Below are the code and all the weights of a small trained network. Each question names an input and a class and asks about switching units off, where a switched-off unit gives its printed mean instead of its output.

import numpy as np


def w(rows, s, z=0):
    codes = np.array(rows[::2]) - 128.0
    scale = np.full(codes.shape[1], s)
    scale[-1] = z or s
    return codes * scale


def f(y):
    return y / 2 * (1 + np.tanh(0.7978845608 * (y + 0.044715 * y**3)))


def log_softmax(a):
    a = a - a.max(-1, keepdims=True)
    return a - np.log(np.exp(a).sum(-1, keepdims=True))


def net(x, mask):
    res = np.array(x, float).reshape(1, 7) / 4 @ E
    y = f(res @ A[0][:, :-1].T + A[0][:, -1])
    res = res + np.where(mask, y, B[0][:, -1]) @ B[0][:, :-1]
    return log_softmax(res[-1] @ U[:, :-1].T + U[:, -1])


A, B = {}, {}
E = w([
[120,72,226,122,132,77,172,197,66,98,169,99],'x0',
[106,116,187,37,89,72,198,75,184,150,169,203],'x1',
[147,102,140,92,142,77,170,169,99,154,33,59],'x2',
[57,143,134,142,191,123,143,164,254,51,147,85],'x3',
[100,111,96,90,22,102,80,119,153,50,37,110],'x4',
[42,76,117,166,195,142,115,55,68,133,102,137],'x5',
[189,133,93,157,107,155,150,145,100,90,135,171],'x6',
],0.0093)
A[0] = w([
[140,125,44,242,131,209,41,138,90,211,98,123,163],'neuron 1',
[80,217,99,112,93,137,82,32,195,126,188,129,110],'neuron 2',
[100,128,210,167,169,106,174,135,118,181,201,166,181],'neuron 3',
[73,105,75,118,86,176,118,66,138,50,42,97,192],'neuron 4',
[158,95,170,179,168,200,51,141,195,63,191,166,179],'neuron 5',
[138,73,181,127,195,184,169,135,54,174,205,145,253],'neuron 6',
[195,128,68,182,92,118,126,164,56,155,105,192,165],'neuron 7',
[40,124,97,155,191,131,172,99,196,129,186,184,170],'neuron 8',
[133,181,91,84,90,176,103,81,232,160,143,206,205],'neuron 9',
[208,208,48,193,68,206,92,145,187,97,159,166,120],'neuron 10',
[161,40,193,152,71,82,101,93,69,45,154,187,108],'neuron 11',
[49,99,183,139,135,133,147,193,253,58,130,74,171],'neuron 12',
],0.0072,0.0056)
B[0] = w([
[137,153,149,187,158,157,19,15,132,86,150,98,240],'neuron 1',
[81,132,197,2,83,120,80,105,174,54,181,155,204],'neuron 2',
[135,146,161,121,100,141,176,175,50,172,94,107,219],'neuron 3',
[142,147,140,138,140,57,146,134,131,147,69,122,233],'neuron 4',
[161,147,162,133,40,71,146,113,100,175,141,161,201],'neuron 5',
[115,171,194,127,84,132,144,113,125,198,146,181,245],'neuron 6',
[121,138,145,133,65,68,109,102,90,101,130,157,203],'neuron 7',
[90,228,98,174,72,165,61,24,57,57,160,124,215],'neuron 8',
[102,118,209,108,46,29,146,175,196,125,195,156,246],'neuron 9',
[152,94,138,8,128,28,174,190,207,125,171,160,238],'neuron 10',
[131,197,184,105,76,101,186,145,78,201,117,174,185],'neuron 11',
[90,154,154,169,98,114,59,95,185,50,167,140,249],'neuron 12',
],0.0083,0.011)
U = w([
[140,138,138,89,69,124,116,112,154,63,203,146,195],'0',
[121,144,82,156,179,140,84,147,197,43,116,71,42],'1',
[168,128,124,71,93,84,214,177,150,185,121,125,153],'2',
[145,162,111,170,124,179,114,88,88,140,138,131,143],'3',
[117,54,37,72,194,248,134,148,154,103,201,154,3],'4',
],0.012,0.0064)

Each question gives the input, the list of numbers given to net, and the class t.
The units are the neurons (one row each of A and B). Each row of codes is followed by its name. A weight is (code - 128) times the scale printed after its matrix; where a second scale follows, it is the last column's (A, B and U).
mask holds one flag per neuron, in row order. A switched-off neuron (its flag False) gives its mean, the last column of its row in B, instead of its output. The means were averaged over made-up inputs and are rounded, as every weight is.
A unit's drop is (log p(t) with every unit on - log p(t) with that unit switched off) / (log p(t) with every unit on - log p(t) with every unit switched off).
The circuit of an input: a set's keep is (log p(t) with only the set's units on - log p(t) with every unit switched off) / (log p(t) with every unit on - log p(t) with every unit switched off). Starting from all 12 units, units are removed one at a time, each time the one whose removal leaves the highest keep (on an exact tie, the one counted first), for as long as the keep stays at least 0.8.
circuit, biggest first: the units of the circuit, biggest drop first
top k neurons: the k neurons with the biggest drops, biggest first
drop when u is switched off: that unit's drop, to one decimal
input [-1,4,6,-3,1,3,2], class 2: circuit, biggest first	(neuron 1)
input [8,-5,-4,-7,6,-1,-1], class 3: top 2 neurons	(neuron 10; neuron 9)
input [1,-1,1,-6,5,-5,6], class 2: circuit, biggest first	(neuron 12; neuron 8)
input [-3,-8,1,1,-4,-7,-5], class 1: circuit, biggest first	(neuron 1; neuron 9; neuron 6)
input [-6,1,7,-6,4,1,-1], class 3: circuit, biggest first	(neuron 10; neuron 2)
input [-4,4,4,2,-4,0,5], class 2: top 3 neurons	(neuron 1; neuron 12; neuron 2)
input [-3,3,8,3,5,0,3], class 2: top 2 neurons	(neuron 1; neuron 8)
input [4,3,-8,-6,-7,3,-5], class 3: top 2 neurons	(neuron 8; neuron 10)
input [-3,1,3,-3,5,-1,7], class 2: top 2 neurons	(neuron 12; neuron 8)
input [-2,-8,0,4,-8,-2,-2], class 3: top 3 neurons	(neuron 9; neuron 2; neuron 1)
input [-4,-2,8,1,4,-7,-3], class 2: top 2 neurons	(neuron 1; neuron 8)
input [2,-1,8,3,-5,8,-6], class 3: top 2 neurons	(neuron 10; neuron 9)
input [3,-5,3,6,-5,-5,5], class 2: drop when neuron 1 is switched off	1.0
input [4,7,4,5,-7,5,5], class 3: drop when neuron 9 is switched off	0.1
input [6,-1,6,-4,6,6,0], class 2: drop when neuron 7 is switched off	0.0
input [-1,-7,6,-1,3,4,1], class 1: top neuron	(neuron 6)
